Moves between elements:
MP ~ RL
MP ! FM
CJ % TQ
CJ ^ TJ
SF @ TQ
SF ^ SL
LS + DT
LS & LM
RQ + SL
RQ @ LM
PP ~ SL
PP @ FM
RL + DM
RL % CH
RL ~ MP
RL @ PR
RL ^ ZB
RL § QT
RL * FP
RL & MT
RL ! QS
CH % RL
CH ! TJ
SL + RQ
SL % HT
SL ~ PP
SL @ QS
SL ^ SF
SL § DQ
SL * BD
SL & HL
SL ! PR
LP ^ DT
LP & TQ
RF * DT
RF & ML
NF % GJ
NF § TJ
JT + ML
JT * LM
DQ @ GJ
DQ § SL
ZT + TJ
ZT % LM
PR @ RL
PR ! SL
ML + JT
ML % TC
ML ~ NS
ML @ BD
ML ^ PJ
ML § GH
ML * QS
ML & RF
ML ! FP
CF § DT
CF & GJ
QS + LM
QS % TJ
QS ~ FM
QS @ SL
QS ^ TQ
QS § GJ
QS * ML
QS & DT
QS ! RL
RP ~ DT
RP & FM
HL @ DT
HL & SL
TJ + ZT
TJ % QS
TJ ~ ZG
TJ @ HT
TJ ^ CJ
TJ § NF
TJ * TC
TJ & BL
TJ ! CH
FG + TQ
FG ^ LM
DT + LS
DT % BL
DT ~ RP
DT @ HL
DT ^ LP
DT § CF
DT * RF
DT & QS
DT ! MT
BL % DT
BL & TJ
BD @ ML
BD * SL
TC % ML
TC * TJ
MT & RL
MT ! DT
HT % SL
HT @ TJ
ZG % FM
ZG ~ TJ
GH § ML
GH * GJ
NM ~ GJ
NM § FM
DG ~ TQ
DG ^ FM
QT § RL
QT ! GJ
ZB ^ RL
ZB ! TQ
FP * RL
FP ! ML
LM + QS
LM % ZT
LM ~ BS
LM @ RQ
LM ^ FG
LM § CL
LM * JT
LM & LS
LM ! DM
PJ ^ ML
PJ * TQ
QQ ^ GJ
QQ § TQ
FM + BS
FM % ZG
FM ~ QS
FM @ PP
FM ^ DG
FM § NM
FM * NS
FM & RP
FM ! MP
TQ + FG
TQ % CJ
TQ ~ DG
TQ @ SF
TQ ^ QS
TQ § QQ
TQ * PJ
TQ & LP
TQ ! ZB
GJ + CL
GJ % NF
GJ ~ NM
GJ @ DQ
GJ ^ QQ
GJ § QS
GJ * GH
GJ & CF
GJ ! QT
BS + FM
BS ~ LM
CL + GJ
CL § LM
NS ~ ML
NS * FM
DM + RL
DM ! LM

The rows follow the links: the fewer symbols apart two elements are, the more alike their rows tend to be.

Each row is also shifted at random along 10 hidden directions that mean nothing.

Rows with their elements:
14,31,3,1,-20,15,4,-28,-26,22,6,-37,32,32,-8,-7,2,19,-26,-1,25,-6,36,-25,1,-12,-21,-18,59,-32,18,-23,61,-44,-24,-23,-11,47,-10,5,26,38,31,-5,33: MT
38,32,24,-15,-8,3,21,-3,35,27,1,-49,-8,-42,13,15,-13,-24,-17,30,-20,-1,9,17,-22,-5,-16,-9,2,32,6,-6,-7,7,13,0,13,30,-18,9,-6,13,44,-15,5: QQ
41,8,-22,-17,4,-33,-12,11,29,-1,-32,13,-2,-28,-1,-24,10,-1,-30,-14,-18,0,0,-28,-6,37,-21,3,-15,26,-11,-7,-28,45,58,30,4,-27,10,-4,-4,-34,-39,13,0: PP
-7,17,-21,-5,-2,5,24,36,25,29,41,4,-46,-19,-9,-12,-21,1,-39,-9,22,15,26,14,4,-21,22,-17,-47,-36,-24,7,16,28,-35,15,7,3,4,9,68,35,14,28,-16: BS
-36,-31,0,-8,-8,11,15,21,32,3,-17,-27,-61,-27,-5,-22,12,18,20,34,-24,-7,-18,30,21,-16,7,1,-15,0,1,-8,1,49,-41,-4,-7,28,-34,25,-13,31,-5,-21,-17: ZG
16,10,-37,-26,-11,-30,24,-24,46,4,-14,-16,26,-8,-15,-4,8,0,-16,-11,-22,8,49,-22,-9,21,-63,10,37,-7,-6,-9,-17,16,44,6,-13,21,27,68,21,1,-28,-6,-14: RP
39,15,30,6,15,23,25,22,10,-2,28,-8,-2,29,-21,-28,31,16,-2,-18,33,9,-6,-11,44,-24,-59,-12,-12,-46,-8,-17,8,-6,-2,-44,17,-26,-14,-31,21,23,-7,5,-17: CL
19,8,3,-7,18,-26,-19,34,-11,8,-33,8,-17,-12,0,-52,-7,-8,-44,3,25,8,-5,-40,10,13,-6,-22,-35,9,9,0,-15,31,34,21,-10,-13,27,-2,11,-2,-26,7,0: BD
4,9,-6,2,-8,-16,-14,1,-17,6,-6,-15,21,21,1,-18,16,12,-17,16,-1,6,-6,0,11,-2,-23,2,23,22,-6,-2,11,-23,21,0,-19,4,7,-24,-41,2,14,-8,-6: LP
14,23,-1,8,1,0,19,34,-7,35,-26,-16,-32,18,-23,-34,33,6,-31,8,20,14,-8,-40,62,-16,-95,-35,-4,-20,9,-42,22,-1,20,-36,-52,-7,-8,8,20,39,-36,-35,-17: TC
-5,-8,9,-19,20,26,42,1,43,-18,8,14,-46,-56,-26,3,-10,19,14,-11,-9,15,15,-6,16,-51,-59,1,5,10,8,11,-40,19,-7,-39,-7,-24,-22,47,19,2,-10,-12,-39: JT
58,44,25,-37,-15,23,17,-38,-6,-19,-29,-24,31,23,15,22,-27,-10,16,-34,-16,-50,-7,22,-50,-6,26,44,-21,-28,-13,-22,-34,16,16,-51,29,33,-81,-15,46,7,0,6,-22: NF
22,-9,24,5,19,10,35,-13,5,24,25,-2,27,11,-20,28,82,3,27,11,-22,11,-2,-21,65,15,-107,-27,52,-23,26,-24,16,-19,35,-13,5,-23,1,5,-46,-11,-5,-21,5: GJ
37,16,-22,-6,8,38,-11,25,-5,-28,31,40,-35,64,22,56,-16,26,20,-32,3,-26,-4,-4,36,-41,1,16,-15,-34,30,19,10,-8,-46,-21,-20,-18,-15,10,21,45,3,-2,-10: DG
-45,-44,-5,-3,5,-12,-4,-51,20,-59,-13,2,38,-8,-19,18,-34,-8,49,8,-14,8,28,0,-25,10,7,54,23,-11,8,20,-45,28,-9,-18,2,40,24,56,-5,-14,-12,-7,-13: RF
51,42,-50,14,11,-20,16,4,47,27,-8,10,-29,-35,15,7,26,4,-6,-43,-20,16,27,-21,-7,-4,-30,-17,0,12,-8,1,-23,-5,20,20,-18,-48,19,63,15,-30,-44,-8,1: MP
2,7,-23,25,-2,-8,-3,10,-18,-7,20,29,-49,-7,21,16,-40,-6,-21,5,13,4,-16,22,8,-9,55,-23,-7,3,-10,20,2,-30,-41,-21,-14,-8,-7,5,-6,1,-6,-12,-16: ZT
19,16,20,11,5,13,17,-25,-12,-1,15,-40,3,-2,-13,-5,31,10,-13,39,1,0,13,12,22,-22,5,-15,39,8,4,-11,10,-25,-6,-26,9,23,-36,-19,-32,13,30,8,8: CF
5,5,21,-14,15,37,-6,41,0,8,-11,-13,-80,-21,17,-24,-23,26,-21,21,9,-4,-41,26,23,-78,18,6,-81,35,7,3,-26,45,-15,-2,-22,-36,-42,-23,25,45,23,23,-21: PJ
-10,-2,-4,27,5,-7,-22,18,-37,-20,9,10,-52,18,24,-22,-40,30,-61,28,33,6,-21,39,31,-31,77,-9,-13,36,-25,20,9,-14,-35,2,-17,-16,-18,-41,-28,26,20,32,-10: LS
35,21,11,-13,-6,21,1,4,-26,-2,-16,-15,-11,22,-15,-29,12,34,-16,1,4,-25,-20,20,20,-46,-27,16,-2,-20,-24,-18,-11,-9,-1,-53,-33,-13,-70,-25,4,20,-22,9,-40: BL
-13,-21,-11,9,-3,-11,-19,16,-15,-3,1,0,-21,9,2,-28,-19,11,-41,23,17,0,20,-26,30,-1,6,-30,31,-3,36,6,32,1,-19,-1,-5,56,40,24,-15,29,-12,-8,10: HL

Start, symbols taken left to right, then the element you end at.
Answers are names.
-8,-13,-31,9,26,-24,6,29,6,-2,-14,22,-10,14,-16,-8,42,2,12,12,2,20,-15,-21,49,26,-53,-14,2,22,-7,6,0,23,33,23,-44,-68,45,2,-8,-4,-49,-8,-3
* + ~ * * ~: BS
-11,4,-32,32,-4,-21,19,17,38,5,17,-1,-49,-26,-18,4,19,-1,-10,25,-24,33,10,-2,35,15,-2,-38,16,8,17,21,21,12,-27,29,-17,-18,24,51,-37,-25,-11,-22,5
@ ~ % % @ + ^ +: TQ
-11,4,9,6,-16,17,6,5,-10,8,43,5,19,10,-8,21,-17,-7,-5,-1,16,10,17,7,7,-1,-20,-11,23,-15,1,9,39,-48,-26,-14,4,6,-1,-34,-2,-2,38,-14,0
+ + + + ^: LM
-67,-51,0,28,-1,-19,-30,19,4,-5,20,26,11,18,-3,16,-22,-15,29,36,-7,27,-29,26,9,18,1,-9,6,9,33,30,33,-2,-34,38,-1,24,64,4,-56,4,24,-25,8
% ^ * % @ @ @ *: SL
37,2,28,2,18,45,2,20,-5,-5,19,6,-30,0,4,-4,14,15,6,-10,-4,-35,0,1,13,-41,21,0,-21,-25,-1,-2,-32,19,-13,-16,20,-13,-39,-25,-17,9,2,30,-5
§ ~ @ ^ ~: TQ
15,3,12,-6,-15,6,-7,-5,-10,-11,-2,11,4,5,-1,-19,-35,2,-27,-15,12,-14,9,-11,-20,23,21,1,11,12,-1,-3,-3,-2,-4,-10,24,33,-26,-26,10,-10,6,3,-1
+ § @ @ § !: PR
-40,-11,9,-29,8,21,-13,7,2,23,-15,-1,12,19,10,-12,-16,-2,12,-26,31,10,11,-5,-25,-25,15,25,-42,-24,-1,-10,4,24,-13,24,10,8,40,25,82,60,2,26,19
! + + ! ! § § ! *: RL
-11,6,25,-5,10,22,1,-17,-12,-16,4,-23,29,20,-1,-9,-20,-28,13,19,27,-9,-14,13,-10,-7,51,23,-49,-28,-7,7,-4,26,-32,-14,24,6,1,-23,37,27,19,27,7
§ & * % %: DT
14,28,0,-8,-18,19,-2,13,-18,36,12,-13,20,-10,-13,-17,-2,-25,-45,0,15,-5,31,-27,-19,4,18,-24,-25,-38,-1,-6,19,-1,8,24,25,34,3,-33,40,1,19,28,12
! ! § @ +: CL
-53,-49,17,48,20,-38,-19,20,10,6,-21,-12,-24,14,8,-53,15,18,26,48,23,40,-36,16,28,29,-12,-20,9,23,22,-11,55,26,-26,19,10,25,77,37,-56,21,-4,-23,36
! % % @ @: GJ
-47,-21,-9,23,5,19,-16,-7,-8,-11,29,27,26,-5,0,13,-36,-7,37,-28,17,12,1,44,-51,-22,97,33,-18,-23,-24,32,-12,-20,-61,22,27,-7,12,-11,30,-6,17,32,15
! % + ! % ~ !: FM
-28,-20,23,28,4,23,-40,19,-32,-15,-3,-7,5,52,8,-23,-29,27,30,12,30,-4,-27,24,-16,-4,66,6,-10,-9,23,10,56,-14,-68,13,8,30,14,-35,-21,40,40,-9,24
^ & ! + + + + ~: RP
-10,-7,-1,-3,-14,-15,-6,7,-29,10,1,25,26,41,11,37,7,-8,18,-8,-17,0,-18,-2,10,10,-38,-6,7,4,2,2,7,-39,25,-5,-18,-21,10,-11,-9,-6,-11,-27,0
^ & % @ @ * * §: CF
-1,4,3,26,-4,-26,-31,26,-22,19,-58,0,-21,35,21,-71,-6,28,-23,-2,41,10,-48,18,1,11,25,-10,-31,2,-11,-29,38,8,-7,5,-20,8,7,-8,5,16,-28,-11,-4
! § % @ § %: HT
45,52,5,-27,-22,29,10,28,-35,54,15,-3,-33,13,27,8,8,7,-70,-15,10,-40,4,-22,12,-20,16,-28,-30,8,-4,-16,-4,-24,25,-12,-11,-3,-61,-44,42,29,9,15,6
@ % ~ & ~ @ @ %: BL
-29,-51,16,-8,3,10,-7,42,9,44,-16,-22,14,-19,-24,-60,71,22,30,3,7,18,-19,-20,9,10,-75,-16,-10,-3,-4,-33,3,37,32,40,15,5,19,-20,-1,-2,-13,13,19
@ ~ ! % % ~: QS
-24,-22,28,-24,-1,-12,10,55,3,39,-32,-13,-86,-27,25,-35,50,43,-35,32,-10,0,-70,42,33,-33,-14,-11,-67,78,-40,-18,-38,39,48,30,-24,-58,-55,-36,-13,21,-16,16,-33
* * ! ! ! % %: CH
4,2,5,-16,-4,-16,14,-9,20,17,-4,11,-19,-32,13,-2,-13,9,-35,-9,1,20,-5,17,-7,14,-18,-9,-1,45,-24,6,-17,0,32,18,11,-29,-23,-2,0,-21,11,-8,-11
! ! * + % %: ML
40,34,9,-16,-22,32,10,29,-9,17,35,0,-22,-24,16,40,-5,0,-36,-10,-13,-31,41,-47,14,-15,-24,-31,20,0,33,-4,9,-30,-6,-10,-2,19,-19,-2,6,13,33,-17,18
^ & & ^ ^ + + §: DQ
